What can hang from each mark
V: B X
B: E X
S: B L
H: C D M Q V
E: Q
Q: M V
M: E
D: C S
X: B C E L S
L: C V
C: D H Q S

Each row was made from one small tree. The marks that hang from a mark follow it in brackets, in alphabetical order. Every link used is in the known rows. Write each row's tree.
Known rows
S{L{C{Q}}}: -0.30  +0.00  -0.41  -0.24  +1.43  -0.35  +0.34  +1.35  +2.89  +0.13  +0.22  -3.28  +0.75  +1.60  +0.25  +0.14  -1.26  +0.32  +0.22  -0.78  -0.60  -1.00  -0.27  -0.34  -3.34  +1.36  +1.12  +1.26  +0.28  +1.24  -0.25  +0.58  -0.06  +1.78  +0.23  -1.50  -1.46  +0.21  +0.61  -0.31  -0.50  -0.94
E{Q{V{X{L}}}}: -0.64  +0.20  +0.24  -0.94  +0.05  -0.53  -1.08  +1.12  -1.80  -0.65  +0.12  +0.29  +0.65  +0.44  +1.07  +0.09  +0.93  -1.30  -0.42  -0.29  -0.05  -0.45  -2.65  -0.01  -3.24  +0.99  +1.41  -1.97  +1.35  -0.35  -0.74  +0.16  +0.62  +2.05  +1.56  +1.76  -0.50  -0.18  -1.26  +1.61  +0.05  -0.59
H{C D{S{B{X}}} M Q}: +0.63  -1.60  +0.04  +1.70  +0.95  +1.01  +0.45  -6.60  +3.80  -0.47  -2.07  +2.23  +3.50  -0.19  +0.20  +0.74  -0.35  +4.81  +1.12  -0.19  +0.30  -0.21  +4.39  -0.64  +1.44  +0.39  -1.14  +2.45  -1.21  +0.32  +0.61  -1.32  -2.34  -1.75  -0.75  -3.55  -0.49  +0.77  +2.49  -1.04  +0.47  +1.50
S{L{V{B}}}: +0.17  +0.84  +0.05  +0.41  +1.36  -0.10  +0.38  +2.52  +1.89  -0.35  +1.67  -3.38  +1.10  +0.16  -0.33  +0.37  -1.27  +1.13  -1.13  -1.05  -0.19  -1.13  -0.96  +0.16  -0.86  +0.66  +1.49  +4.43  +2.50  +1.00  +0.72  +0.93  +0.38  +2.59  +2.76  -1.41  -1.11  +0.19  +0.71  +0.05  -0.67  -1.21
V{X{B L}}: +0.24  +0.52  -0.03  -0.78  -1.35  +0.22  -0.26  +0.31  -0.63  +0.49  +0.90  -1.00  -0.15  +0.51  +0.37  -0.43  -1.21  -0.94  -1.53  +0.48  -0.32  -1.30  -1.73  +0.77  -2.64  -0.52  +0.61  -0.80  -0.60  +0.53  -0.84  -0.01  +0.15  +0.21  -1.75  +0.64  +0.26  -0.40  -1.42  +1.60  -0.24  -0.67
E{Q{M V{X{L{C{S}}}}}}: -0.15  -0.67  +0.59  -1.28  +0.58  -0.86  -1.17  +2.38  -3.50  +0.54  +0.32  +2.41  -0.44  +0.16  -0.79  -0.31  +0.29  -3.38  +0.58  -0.24  -0.87  +0.35  -1.18  -0.12  -0.03  +2.40  +1.11  -2.25  +0.80  -0.90  +0.45  -0.10  +0.08  -0.46  -0.37  +1.28  +0.49  +0.49  +1.39  +0.31  -0.24  -0.26
H{C D{S} M V{X{E}}}: +2.53  +0.28  +0.69  +1.75  +0.97  +1.59  +0.82  -7.68  -0.66  -0.98  -1.99  +2.57  +1.66  -0.41  -2.34  +0.08  -0.69  +1.53  +0.46  +1.79  -0.80  +0.15  +4.41  +1.15  -0.85  +0.92  -0.33  +1.28  -0.25  -1.75  -0.58  -0.38  -1.72  -1.27  +2.16  -1.99  +0.86  +0.94  +2.53  -0.87  +0.12  +1.12
E{Q{M V{B{X{C S}}}}}: -0.30  -0.35  -0.15  -0.21  +0.31  -0.44  -0.97  +2.47  -1.72  -0.77  -0.34  +2.55  -0.61  -0.51  -0.41  +0.24  +2.55  -1.27  +0.33  -0.37  +0.47  +1.17  -1.23  -0.79  +0.58  +1.41  -0.91  +0.02  +0.33  +0.23  +0.70  -0.12  -0.15  -1.23  -0.94  +1.80  +1.34  -0.66  -0.30  +1.77  -0.27  +0.10
M{E{Q{V{X}}}}: -1.21  -0.09  +0.24  +0.11  +0.32  -0.23  -0.23  -1.94  -1.31  -0.49  -0.40  -1.56  -0.27  -0.12  +1.07  +0.21  +1.14  -0.84  +0.39  -0.51  -0.64  +1.57  -2.39  +0.15  -0.03  -0.03  +1.78  -1.25  +1.05  -1.16  -0.65  +0.60  +2.02  +2.34  +0.79  +1.18  -0.41  -0.14  -1.40  +1.13  +1.30  -0.54
M{E{Q{V{B}}}}: -0.53  -0.48  -0.18  +0.52  +0.86  -0.15  -0.17  -0.61  -0.65  -0.48  -0.35  -1.19  +0.08  +0.15  +1.12  +0.35  +1.42  +0.18  +0.55  -0.50  -0.50  +0.82  -3.56  +0.26  +1.57  -0.12  +1.59  +0.53  +0.90  -0.22  +0.34  +0.42  +2.93  +1.68  +1.46  +0.58  -0.92  -0.33  -1.08  +0.54  +1.41  -0.98
L{C{D S{B}} V{X{E}}}: -0.19  +0.90  +0.45  -0.20  +0.69  -0.70  +1.50  -1.84  -1.65  +1.61  +1.06  +1.41  -1.59  -0.35  -1.01  -0.25  -4.25  -1.82  +0.55  -0.09  -1.75  +0.44  +2.36  -0.28  +4.53  -2.70  +0.40  +1.75  +2.21  -1.29  -0.24  +0.28  -0.34  -1.54  -2.18  -0.13  +0.29  +1.08  +3.28  -1.24  -0.49  +0.73
B{X{C E S}}: -0.68  +1.12  +0.05  -0.63  -1.52  +0.15  +0.32  -1.55  +1.23  -1.22  -1.20  -0.65  -1.07  -0.73  -0.11  -0.29  +1.06  +0.10  -0.98  +1.07  +0.27  +0.78  +2.27  -0.28  -3.11  -1.10  -3.32  -1.54  -0.87  +0.50  -1.58  +0.26  -2.35  -1.85  -0.36  +1.23  +2.07  -0.21  -2.60  +0.53  -0.05  +1.08
Q{M{E} V{B{X}}}: -0.89  -0.82  -0.25  +0.53  -0.07  -0.04  -0.19  +0.74  -0.58  -0.40  +0.73  -0.77  -0.96  -1.10  -0.49  +0.43  +2.15  -2.80  +0.64  -0.56  -0.93  +1.11  -1.69  -0.28  +3.81  +0.72  +0.22  +3.18  +0.32  -0.90  +0.91  +0.82  +2.60  +0.40  +0.71  +0.66  +1.45  -0.28  -0.51  +0.89  +1.59  -0.69
H{D{C} M{E} Q}: +0.06  -1.69  +0.42  +1.76  +1.09  +1.32  +0.89  -7.26  +4.77  -0.01  -2.02  -0.39  +2.20  +0.68  +1.37  +0.06  +0.03  +3.41  +1.76  +1.08  +0.14  +0.78  +0.81  +0.00  +0.15  -0.19  +0.78  -1.10  -0.56  -0.25  +0.29  +0.02  +0.98  +1.54  -1.30  -2.21  -1.72  +0.64  +0.84  -2.73  +1.82  +1.08
E{Q{M V}}: -0.73  -0.84  -0.25  -0.10  +0.30  -0.21  -0.92  +1.81  -0.94  -0.48  -0.20  +0.50  +1.09  +0.78  -0.46  +0.24  +1.79  -1.05  +0.74  -0.73  -0.56  +1.26  -4.07  -1.00  +0.54  +2.93  +0.66  -0.29  +0.91  +0.54  +0.01  -0.03  +1.02  +1.00  +0.99  +0.50  +0.38  -0.61  +1.41  +0.82  +0.53  -0.42
V{B{E X{L S}}}: +0.28  -0.17  -0.09  -0.60  -0.97  -0.07  -0.54  +1.66  +0.50  -0.67  -0.01  -0.24  -0.29  -1.45  +0.06  -0.37  +0.36  +0.80  -1.37  -0.34  +1.63  -0.71  +0.26  +0.67  -0.13  -1.50  -0.25  -0.59  -1.03  -0.72  -0.39  -0.03  -0.86  +0.70  +0.06  +0.41  +1.00  -0.52  -3.77  +0.13  +0.83  -0.35
B{E{Q} X{C L S}}: -0.80  +0.08  +0.77  -1.64  -1.26  -0.39  -0.42  +0.38  -0.26  -0.32  -1.63  +0.50  -0.05  -1.24  +0.66  -0.56  +1.05  +1.12  -1.27  -0.10  +2.41  +0.51  +1.32  -0.31  -4.40  -1.14  -2.04  -5.68  -1.20  -0.71  -0.59  -0.48  -2.27  -0.69  -1.05  +2.14  +0.49  -0.59  -4.28  -0.11  +0.54  +1.03
X{B{E{Q}} L S}: +0.71  -0.12  +0.50  -1.04  -1.15  +0.05  -1.04  +2.03  -2.32  +0.29  -0.85  +0.09  +1.06  -0.26  +0.32  -0.75  -0.20  +0.84  -1.42  -0.73  +1.26  -0.35  -2.97  +1.79  -1.85  -0.15  +0.83  -4.20  -1.53  +0.70  -0.11  -1.75  -0.55  -0.97  -1.04  +0.89  -0.15  -1.35  -2.14  -1.56  +1.10  -0.06
S{L{C{H}}}: +0.97  +0.19  -0.34  -0.32  +0.98  -0.35  +1.10  +0.75  +2.38  +0.73  +0.51  -1.31  -0.47  +1.10  -0.54  +0.15  -1.27  +0.28  +0.35  +0.01  -0.53  -0.17  +0.80  -0.31  -1.27  +1.43  -0.08  +2.25  +0.34  +1.71  +0.10  +1.59  -0.77  +0.66  +0.61  -1.34  -1.23  +0.27  +0.06  -0.58  -1.74  -0.86
D{S{B{E{Q} X{C}}}}: -1.18  -0.76  -0.02  -0.06  -0.36  -0.19  +0.63  -0.83  +1.73  +0.33  -0.81  +1.18  -0.34  -1.01  +1.12  +0.02  +0.84  +3.62  -0.17  -1.82  +0.68  -0.02  +1.11  -0.46  +0.66  -1.33  -1.54  -0.20  -0.33  -0.26  +0.08  +0.03  -2.03  -1.61  +0.18  -0.47  +0.09  -0.44  -1.39  +1.83  +0.33  +0.31
Q{M V{B{X}}}: -0.36  -0.58  -0.61  +0.33  -0.22  -0.06  -0.55  +2.80  +0.19  -0.69  +1.07  +0.79  -0.54  -0.48  -0.94  +0.53  +1.94  -2.13  +0.36  -0.40  -0.53  +0.29  -1.62  -0.96  +2.86  +1.36  -0.11  +3.74  +0.47  -0.23  +0.49  +0.63  +1.28  +0.42  +0.75  +0.74  +1.62  -0.40  +0.34  +1.91  +0.11  -0.73
H{C M Q}: +0.63  -0.51  -0.22  +1.20  +0.72  +0.98  +0.14  -3.51  +3.39  -0.94  -1.08  -0.33  +3.26  +1.17  -0.17  +0.71  -0.90  +2.72  +0.80  +1.87  +1.39  +0.50  +3.20  -1.69  -1.52  +1.70  -0.25  -0.03  -1.73  +0.61  -0.24  -1.24  -0.05  +1.00  -0.93  -2.29  -1.01  +0.32  +1.28  -1.14  +0.08  +0.59
M{E{Q{V{B X{L}}}}}: -0.71  -0.22  +0.34  -0.36  +0.62  -0.48  -0.62  -0.64  -2.61  -0.29  +0.16  -0.86  -0.27  -0.42  +1.58  +0.02  +0.85  -1.82  -0.13  -0.30  -0.38  -0.19  -2.81  +0.83  -0.88  -0.44  +1.97  -0.98  +1.02  -1.03  +0.31  +0.52  +2.80  +1.64  +0.82  +1.23  -0.75  -0.07  -2.33  +0.84  +1.70  -1.07
X{B L{C V}}: +0.56  +0.13  +0.17  -0.87  +0.17  -0.12  +1.04  +2.47  +0.74  +0.91  +1.03  -1.70  +0.01  +1.16  -0.68  -0.09  -2.36  -0.92  -1.58  -0.83  -1.01  -1.02  -1.39  -0.30  -2.33  +0.29  -0.45  +1.35  +0.70  +1.18  +0.60  -0.38  +0.72  -0.82  +0.86  +1.62  -1.61  -0.15  +1.02  -1.16  -1.34  +0.03
M{E{Q{V{B X{S}}}}}: -0.21  +0.06  +0.10  +0.41  +0.86  -0.31  -0.77  -0.70  -2.59  -0.90  -0.30  -0.43  -0.70  -0.75  +0.88  +0.12  +1.34  -0.77  +0.19  -0.61  -0.33  +1.37  -2.37  +1.27  +1.39  -0.32  +2.26  -0.50  +0.98  -0.96  -0.19  +0.21  +1.63  +1.57  +0.40  +1.06  +0.13  -0.35  -1.92  +1.02  +1.21  -0.72
D{C{H Q{V{B}}}}: +1.03  +0.04  -1.36  +1.21  +0.63  +0.27  -0.20  +1.52  +0.07  -0.69  +1.14  +0.21  -2.53  +1.02  +1.36  +0.54  +1.54  +0.36  +1.32  +0.68  -0.40  -0.87  -0.58  +0.28  +0.02  -0.40  +0.56  +0.73  -0.33  +0.03  -0.26  +0.01  +2.96  +1.61  +2.21  +0.96  -1.64  -0.06  +0.95  +0.27  -2.01  -0.20
D{C{S{B{E{Q}}}}}: -0.04  -0.75  +0.26  +0.34  +0.07  +0.15  +0.05  -0.66  +1.98  +0.79  +0.36  -0.30  +0.21  +0.23  +1.81  -0.34  -1.19  +3.02  +0.41  -0.05  +0.89  -0.49  -0.05  +1.13  +2.05  -1.32  +0.00  -2.48  +0.24  -0.66  +0.04  -0.31  -1.16  +0.69  +0.04  -1.12  -0.56  +0.13  +0.98  +0.20  -0.29  -0.34
S{B{X{E}} L{C{H}}}: -1.12  -0.07  -0.03  -0.55  +0.16  -0.94  +1.37  -1.57  +1.16  +0.93  +0.81  -1.16  -0.76  -0.11  +0.84  +0.20  -1.87  -2.70  +0.13  -1.27  -0.53  -0.94  +3.05  -0.19  -0.12  -0.87  -2.29  +3.59  -0.04  +1.10  +0.57  +1.69  -1.72  -1.95  -0.64  -1.31  -0.15  +0.16  -0.31  +0.23  -0.04  -0.79
B{E X{S{L}}}: -0.44  +0.39  +0.54  -0.60  -0.91  -0.08  -0.28  +0.90  +1.92  -0.65  -0.32  -2.22  +0.54  -1.67  -0.27  -0.14  +0.35  +1.48  -1.00  -1.07  +1.69  +0.51  +1.85  +0.85  -1.11  -0.24  +0.21  -0.62  -0.42  -0.65  -0.86  +0.29  -2.62  +1.87  +0.71  -0.47  +1.11  -0.49  -3.11  -0.29  +0.68  -0.19
B{E{Q{M}} X{L}}: -1.93  -1.65  +0.42  -1.69  -1.46  -0.51  -0.72  +0.05  -0.99  +0.26  -0.54  -0.10  +0.42  -1.00  -0.29  -0.54  +0.82  -0.94  -0.52  -1.11  +1.53  +0.83  -0.44  -1.35  -1.84  +0.45  -1.11  -3.85  -1.39  -1.26  -0.23  +0.02  -0.37  +0.79  -1.28  +0.62  +0.81  -0.49  -1.98  +0.06  +2.08  +0.04
H{C{D S} Q{M}}: +1.09  -0.34  +0.00  +0.09  +0.28  +0.60  -0.36  -1.80  +0.85  +0.80  -0.46  +1.91  +1.59  +0.27  -1.40  -0.07  -1.44  +1.99  +1.92  +2.62  +0.64  +1.20  +3.21  -0.84  +3.21  +1.02  +0.36  -1.93  -1.26  -0.29  +0.40  -1.84  -0.24  -0.67  -3.58  -2.84  +0.99  +1.01  +3.41  -2.16  +0.00  +0.99
V{B{E X{L{C}}}}: -0.21  -0.85  -0.18  -0.88  -0.29  -0.32  +0.68  +1.03  +2.38  +0.14  +0.38  -0.01  -1.14  -0.68  +0.04  -0.10  -1.07  +0.11  -0.79  -0.36  +1.06  -0.96  +1.32  -1.20  -0.61  -1.94  -0.83  +0.67  -0.87  -1.29  +0.03  +0.92  +0.37  +0.60  -0.87  +0.80  -0.13  -0.07  -2.91  +0.67  +0.24  -0.75
X{C E L{V}}: -0.75  +1.60  +0.68  -0.83  -0.40  +0.12  +0.91  +0.36  +0.17  -0.58  -0.08  -2.18  +0.20  +0.10  +0.27  -0.33  -0.93  -1.21  -1.77  +0.91  -0.68  -1.23  -0.06  -0.78  -6.07  -0.81  -2.46  -1.42  +1.31  +0.61  -0.23  +0.14  +0.58  -1.67  +2.54  +1.52  -0.39  +0.22  -0.90  -1.78  +0.23  +0.94

Write each row's tree
+0.34  +0.64  +0.21  +0.40  +0.21  -0.12  -0.33  +1.45  +1.34  +0.99  +0.83  -2.13  +2.22  +0.52  +0.82  -0.19  -1.33  +1.34  -0.32  -0.31  -0.27  -1.79  -1.00  +2.31  +2.76  +0.44  +1.05  +1.86  +0.97  +1.77  +0.66  +0.10  -2.49  -0.08  +0.88  -3.33  +0.11  +0.41  +1.18  -0.02  -0.11  -1.11 => C{S{B L}}
+0.11  +0.14  -1.18  +1.03  -0.83  +0.06  -1.02  +2.18  -5.26  +0.16  +0.86  +1.52  -2.65  +0.42  -0.89  +0.31  +1.66  -3.97  +1.29  -0.37  -1.36  +0.99  -1.89  -0.30  +2.57  +0.69  +1.45  +0.34  -1.89  -0.27  -0.24  -0.77  +3.10  -0.87  -2.07  +1.35  +0.27  -0.64  +2.26  +0.53  -0.66  +0.28 => C{H Q{M V{X{B}}}}
-0.71  +0.15  -0.21  -0.33  -1.32  +0.04  -0.05  -0.21  -0.65  +0.37  -1.39  +1.36  -1.32  -1.25  -1.03  -0.38  +0.84  +0.54  +0.85  +0.50  +1.35  +1.98  +1.68  -1.10  +1.08  -1.59  -1.01  -3.50  -1.95  -1.10  -0.93  -0.93  -0.52  -1.06  -4.75  +0.80  +1.78  -0.72  -1.11  -1.16  +1.04  +1.84 => B{E X{C{D Q{M}} S}}
+0.64  -0.09  -0.34  +1.13  +1.14  +0.87  +0.48  -1.78  +3.47  -1.22  -0.08  +0.09  +1.37  +0.47  +0.09  +0.63  -0.21  +0.87  +0.00  +1.26  +2.63  -0.16  +5.83  -0.81  -0.90  -0.55  -0.63  +1.00  -1.31  -1.95  +0.81  -0.74  -1.02  +1.70  +0.51  -0.53  -0.16  +0.65  -0.33  +2.59  -0.82  -0.30 => H{C Q V{B{X}}}
-0.41  +0.46  +0.70  -0.80  +0.40  -0.58  +0.73  +0.85  -0.95  +0.59  +0.67  -1.37  +0.38  +0.19  -0.02  -0.52  -2.83  -2.51  -1.11  -0.62  -1.59  -1.65  +0.40  +0.62  -0.44  -0.74  -1.20  +0.45  +1.43  +0.26  +0.58  -0.27  -0.58  -2.40  +2.53  -0.05  -0.46  +0.89  +1.63  -2.68  +0.31  +0.30 => X{E L{C{S{B}} V}}
-0.56  -0.70  -0.34  +0.15  +0.72  -0.40  -1.11  +1.66  -2.50  -0.53  +0.76  +1.92  -0.50  -0.01  -0.34  +0.27  +1.04  -2.18  +0.64  -0.68  -0.40  +0.79  -2.95  -1.03  +1.45  +1.39  +1.63  +0.96  +1.02  -0.78  +0.23  +0.50  +1.80  +1.12  -1.22  +0.76  +0.79  -0.43  +0.80  +2.63  +0.34  -1.11 => E{Q{M V{B X}}}
+1.48  +0.56  -0.05  -0.77  -1.21  +0.34  -0.82  +2.31  -0.71  +0.10  -0.08  -1.13  +1.21  +0.61  +0.03  -0.64  -0.06  +0.36  -1.77  +0.23  -0.08  -1.18  -3.22  +2.45  -2.02  +0.96  +0.09  -1.35  -0.97  +2.49  -0.36  -1.36  -1.28  -1.26  +0.22  +0.25  +0.47  -0.97  -1.47  -1.01  -0.10  -0.08 => X{B L S}
+1.74  +0.56  -0.91  +1.70  -0.37  +0.45  -1.03  +0.42  -3.12  -0.08  -1.36  +2.20  -1.07  +0.71  -0.68  +0.14  +2.24  +1.00  +1.77  +0.58  -1.66  +0.33  -1.76  +1.16  +4.77  -0.72  +1.61  -0.98  -0.96  -0.11  -0.58  -1.05  +1.10  -0.60  +1.41  +0.07  -0.72  +0.79  +3.06  -2.27  -1.51  +1.46 => C{H{D} Q{V} S}
-0.45  -0.01  +0.85  -1.34  -0.72  -0.32  -1.14  +1.66  -5.98  -0.10  -0.03  -0.34  +0.63  -0.52  -1.10  -0.89  -0.29  -3.41  -1.61  -1.39  -0.76  +0.27  -2.80  +1.28  -2.60  +1.59  -0.61  -2.47  -0.18  +1.25  +0.59  -1.90  +0.30  -3.04  +0.21  +1.10  +0.82  -0.83  +1.33  -2.97  +1.79  +0.62 => X{B E{Q{M}} L{V} S}
+1.03  +1.76  -0.28  +0.64  -0.87  +0.37  +0.48  +1.50  -1.38  +0.15  +0.64  +2.05  -2.56  +0.20  +0.13  +0.56  +0.64  -1.39  +0.09  +1.21  -0.65  +0.13  -0.27  -0.29  +0.15  -1.18  -0.02  +0.90  -0.12  -0.03  -0.29  +0.33  +1.41  -1.56  -1.06  +2.93  -0.10  -0.55  -0.52  +2.00  -2.42  +0.22 => Q{V{X{B C{H}}}}
-0.93  -0.88  +0.17  +0.12  -0.07  -0.01  -0.59  +1.92  -0.59  -0.39  -0.49  +0.58  +0.73  -0.32  -0.48  +0.17  +1.06  -0.33  +0.72  -1.10  +0.44  +1.54  -3.10  -1.31  +1.33  +1.20  +1.22  -1.53  +0.28  -1.30  -0.03  -0.15  +1.59  +1.29  +0.44  +0.72  +0.26  -0.92  +0.20  -0.16  +1.42  -0.36 => B{E{Q{M V}}}
-1.53  -1.23  -0.54  -0.52  -0.69  -0.35  -0.39  -1.37  -1.11  -0.54  +0.07  +0.59  -1.06  -0.49  -0.54  -0.20  +0.80  -1.40  +0.02  -0.34  +0.02  +0.69  -0.29  -1.49  +0.52  -0.23  -1.52  +0.80  -1.01  -0.17  -0.29  +0.73  +0.73  -0.44  -1.97  -0.31  +1.63  -0.22  -0.24  +1.70  +1.54  -0.71 => V{B{X{E{Q{M}}}}}
+2.69  -0.36  -0.23  +1.90  +0.96  +0.97  +0.19  -1.23  -0.01  +0.65  +0.23  +3.71  -0.82  +0.92  -0.14  -0.16  +0.88  +1.43  +1.78  +2.57  +1.75  -0.40  +4.39  +1.76  +3.65  +0.40  +0.99  -0.75  -1.87  -0.49  +1.26  -0.52  -0.48  +0.44  +1.02  -1.56  -1.40  +1.02  +1.93  -0.89  -1.68  +0.36 => D{C{H{M Q V{B}} S}}
+0.18  +0.08  +0.14  -0.72  +0.11  -0.50  +0.16  +0.31  +0.29  +1.06  +0.86  -0.18  -0.03  +0.58  +0.61  -0.52  -2.55  -1.43  -0.70  +0.11  -0.71  -1.52  +0.29  +0.80  +0.15  -0.63  +0.09  -0.36  +0.53  -0.02  -0.22  +0.48  -1.87  -0.64  -1.34  -0.51  +0.23  +0.69  -0.29  +1.07  -0.69  -0.54 => V{X{L{C{S{B}}}}}
+1.28  -0.46  -0.45  +2.04  +0.37  +0.84  +0.07  -2.58  +0.54  -0.33  -1.87  +3.62  +1.36  +0.85  -0.29  +0.66  +1.73  +1.28  +2.08  +0.79  -0.17  +0.89  -0.30  -0.82  +3.09  +0.66  +1.15  +1.01  -0.88  +0.65  +0.20  -0.25  +0.99  -0.04  +0.12  -0.71  -1.54  +0.19  +1.62  -2.35  -0.17  +1.37 => C{H{D M Q{V}}}
+0.36  +0.36  +0.90  -0.12  +0.36  +0.03  +0.32  +1.59  +2.15  +0.27  +1.96  -1.70  -1.36  -1.55  +0.19  -0.04  -1.06  +2.34  -0.57  -0.16  +1.15  -1.14  +3.98  +1.24  +0.32  -1.36  +0.54  +0.84  +1.20  -1.85  +0.70  +0.52  -0.69  +2.26  +2.43  -0.48  -0.55  +0.98  +0.43  -0.54  -1.41  -0.46 => D{C{S{L{V{B{E X}}}}}}
+0.61  +0.84  -0.48  -0.12  -1.81  +0.10  +0.50  -0.59  +0.21  +0.56  -0.47  +1.42  -2.57  -0.13  -0.78  -0.15  +1.47  +1.54  +0.11  +1.89  +0.45  +1.02  +3.22  -0.54  +1.48  -1.31  -2.85  -1.43  -1.76  +0.43  -0.77  +0.54  -2.01  -1.65  -0.90  +0.83  +0.78  +0.66  -0.82  +0.93  -2.49  +1.27 => B{X{C{H S}}}
-1.45  +0.05  -0.02  -0.18  -0.15  -0.47  +0.31  -0.16  +3.25  +0.43  +1.05  -3.33  +2.07  +0.13  +1.55  +0.27  -0.89  +0.09  -0.83  -1.54  +0.40  -1.52  +0.13  +0.62  -0.31  +0.02  -0.69  +3.51  +0.97  +1.59  +0.32  +1.10  -2.55  +0.98  +0.25  -2.15  +0.19  -0.22  -0.87  +1.99  +0.45  -1.24 => S{B{X} L}
+1.50  +1.33  +0.48  -1.05  -0.41  +0.25  +1.13  +1.53  -0.98  +1.79  +0.37  +1.68  -0.60  +0.00  -0.64  -0.34  -0.87  +2.36  -0.88  +0.76  -0.95  -1.49  -0.68  +0.72  -1.71  -0.60  -0.42  +0.21  +0.98  +1.86  +0.85  -1.11  +0.63  -3.12  +0.30  +1.08  -1.04  -0.16  +0.85  -2.04  -1.28  +1.35 => X{B C{D{S}} L{V}}
-0.08  +0.53  +0.35  -0.33  +1.81  -0.41  +1.28  +1.97  +3.44  +0.15  +1.14  -3.56  +0.84  +0.80  -0.82  +0.34  -2.30  +0.39  -0.76  -1.34  -0.76  -0.29  +0.49  -0.73  -2.46  +1.54  +0.57  +3.47  +2.67  +0.88  +0.41  +1.18  -0.65  +2.08  +2.66  -0.65  -1.57  +0.49  +1.29  -0.79  -1.44  -0.62 => S{L{C V}}
-1.70  -0.45  -0.03  -0.60  -0.62  -0.20  -0.51  -2.53  -2.24  -0.53  -0.11  -0.09  -0.67  -0.11  -0.52  -0.49  -0.35  -2.35  +0.05  -0.05  -0.72  +1.37  -0.97  -1.21  -1.67  +0.46  -0.16  -1.93  -0.21  -0.80  -1.42  +0.70  +0.47  +0.30  -2.44  -0.29  +1.68  -0.14  +0.20  +1.50  +1.61  -0.44 => V{X{E{Q{M}}}}
-0.32  +1.22  -0.72  +0.84  +0.16  +0.36  -0.01  +2.13  +1.46  -0.92  -0.64  -1.04  -0.09  +1.35  +0.95  +0.53  +1.55  +0.54  +0.34  +0.76  -0.46  -0.44  -1.83  -0.99  -2.54  -0.16  -0.09  -0.67  +0.12  +0.58  -0.69  -0.42  +1.50  +0.18  +0.91  +1.59  -0.81  -0.34  -0.08  +0.77  -0.98  +0.56 => X{C{Q{V}}}
-0.30  +0.69  -0.47  -0.45  -0.94  +0.02  +1.08  -2.32  +1.18  +0.19  -0.17  +1.62  -1.92  -0.46  +0.03  -0.04  -0.33  +0.54  +0.19  +2.00  +0.17  -0.28  +1.69  -1.41  +0.17  -3.07  -2.14  +1.25  -0.43  +0.15  -0.66  +0.99  +0.76  -1.49  -3.13  +0.45  +1.17  -0.01  -1.52  +1.12  +0.23  +0.19 => V{B{X{C{D} E}}}
+0.90  +1.09  +0.05  +0.89  +0.35  -0.37  +0.18  +1.90  -1.85  +1.30  +1.48  -1.12  +0.22  +0.01  -0.29  +0.03  -1.19  +0.28  -0.11  -0.86  -0.57  -0.64  +0.56  +1.88  +4.74  +0.00  +0.58  +2.74  +1.21  +1.47  +1.24  +0.12  -1.64  -0.69  +2.26  -2.29  -0.95  +0.73  +2.69  -1.51  -1.58  -0.07 => C{H S{B L{V}}}
